Here is a tiny trained network, its code and every weight. The questions are about switching its units off for an input and a class, where a switched-off unit gives its printed mean instead of its output.

import numpy as np


def w(rows, s, z=0):
    codes = np.array(rows[::2]) - 128.0
    scale = np.full(codes.shape[1], s)
    scale[-1] = z or s
    return codes * scale


def f(y):
    return np.maximum(y, 0)


def log_softmax(a):
    a = a - a.max(-1, keepdims=True)
    return a - np.log(np.exp(a).sum(-1, keepdims=True))


def net(x, mask):
    res = np.array(x, float).reshape(1, 3) / 4 @ E
    y = f(res @ A[0][:, :-1].T + A[0][:, -1])
    res = res + np.where(mask, y, B[0][:, -1]) @ B[0][:, :-1]
    return log_softmax(res[-1] @ U[:, :-1].T + U[:, -1])


A, B = {}, {}
E = w([
[58,149,249,125,66,117,85],'x0',
[34,118,36,126,87,91,96],'x1',
[100,142,125,229,126,125,168],'x2',
],0.012)
A[0] = w([
[125,128,136,134,164,91,110,116],'neuron 1',
[135,127,129,114,131,129,121,252],'neuron 2',
[181,131,53,147,151,127,149,88],'neuron 3',
[113,132,128,251,121,137,148,125],'neuron 4',
[75,138,200,130,111,118,98,113],'neuron 5',
[143,123,125,7,117,135,103,106],'neuron 6',
[106,135,154,138,95,122,155,85],'neuron 7',
[55,123,66,112,109,117,112,118],'neuron 8',
[186,121,187,148,154,146,150,102],'neuron 9',
[192,139,163,130,138,127,135,112],'neuron 10',
],0.025,0.013)
B[0] = w([
[140,119,97,119,122,128,149,128],'neuron 1',
[209,135,143,140,76,108,252,215],'neuron 2',
[129,58,148,100,134,189,107,242],'neuron 3',
[118,139,140,85,179,62,134,232],'neuron 4',
[148,68,122,115,137,184,125,252],'neuron 5',
[89,123,140,88,197,77,102,237],'neuron 6',
[121,98,132,102,127,147,116,165],'neuron 7',
[118,170,106,200,83,134,103,245],'neuron 8',
[100,149,102,174,92,126,98,238],'neuron 9',
[114,152,105,166,108,130,103,213],'neuron 10',
],0.032,0.019)
U = w([
[150,54,138,112,128,192,108,120],'0',
[101,150,98,184,79,110,79,84],'1',
[99,121,142,101,193,47,111,138],'2',
[206,133,143,132,86,107,248,253],'3',
[138,188,144,100,112,176,130,73],'4',
],0.017,0.0065)

Each question gives the input, the list of numbers given to net, and the class t.
The units are the neurons (one row each of A and B). Each row of codes is followed by its name. A weight is (code - 128) times the scale printed after its matrix; where a second scale follows, it is the last column's (A, B and U).
mask holds one flag per neuron, in row order. A switched-off neuron (its flag False) gives its mean, the last column of its row in B, instead of its output. The means were averaged over made-up inputs and are rounded, as every weight is.
A unit's drop is (log p(t) with every unit on - log p(t) with that unit switched off) / (log p(t) with every unit on - log p(t) with every unit switched off).
The circuit of an input: a set's keep is (log p(t) with only the set's units on - log p(t) with every unit switched off) / (log p(t) with every unit on - log p(t) with every unit switched off). Starting from all 10 units, units are removed one at a time, each time the one whose removal leaves the highest keep (on an exact tie, the one counted first), for as long as the keep stays at least 0.8.
circuit, biggest first: the units of the circuit, biggest drop first
k most important neurons: the k neurons with the biggest drops, biggest first
drop of u: that unit's drop, to one decimal
input [0,-2,7], class 2: circuit, biggest first : neuron 4
input [5,-6,-3], class 1: 3 most important neurons : neuron 9; neuron 3; neuron 10
input [-6,-7,0], class 1: 3 most important neurons : neuron 9; neuron 10; neuron 5
input [-6,6,3], class 0: 2 most important neurons : neuron 3; neuron 9
input [-3,4,-4], class 1: 2 most important neurons : neuron 8; neuron 4
input [8,7,-8], class 0: 2 most important neurons : neuron 5; neuron 4
input [1,-4,5], class 2: 2 most important neurons : neuron 4; neuron 8
input [-2,2,3], class 3: circuit, biggest first : neuron 6; neuron 9
input [0,-3,-4], class 2: 2 most important neurons : neuron 6; neuron 8
input [-5,-7,-2], class 1: 2 most important neurons : neuron 9; neuron 10
input [-3,-2,2], class 3: 2 most important neurons : neuron 5; neuron 6
input [4,4,0], class 0: 4 most important neurons : neuron 5; neuron 9; neuron 10; neuron 2
input [1,4,-4], class 1: 4 most important neurons : neuron 8; neuron 4; neuron 6; neuron 3
input [-2,0,2], class 3: most important neuron : neuron 6
input [4,3,4], class 0: 3 most important neurons : neuron 6; neuron 5; neuron 2
input [-3,3,-3], class 3: 2 most important neurons : neuron 9; neuron 5
input [-4,-1,8], class 2: drop of neuron 4 : 2.8
input [-1,-2,6], class 2: drop of neuron 4 : 0.5
input [-3,1,0], class 3: drop of neuron 5 : 1.0
input [5,-8,-5], class 1: circuit, biggest first : neuron 9
input [-5,5,5], class 0: drop of neuron 10 : 2.5
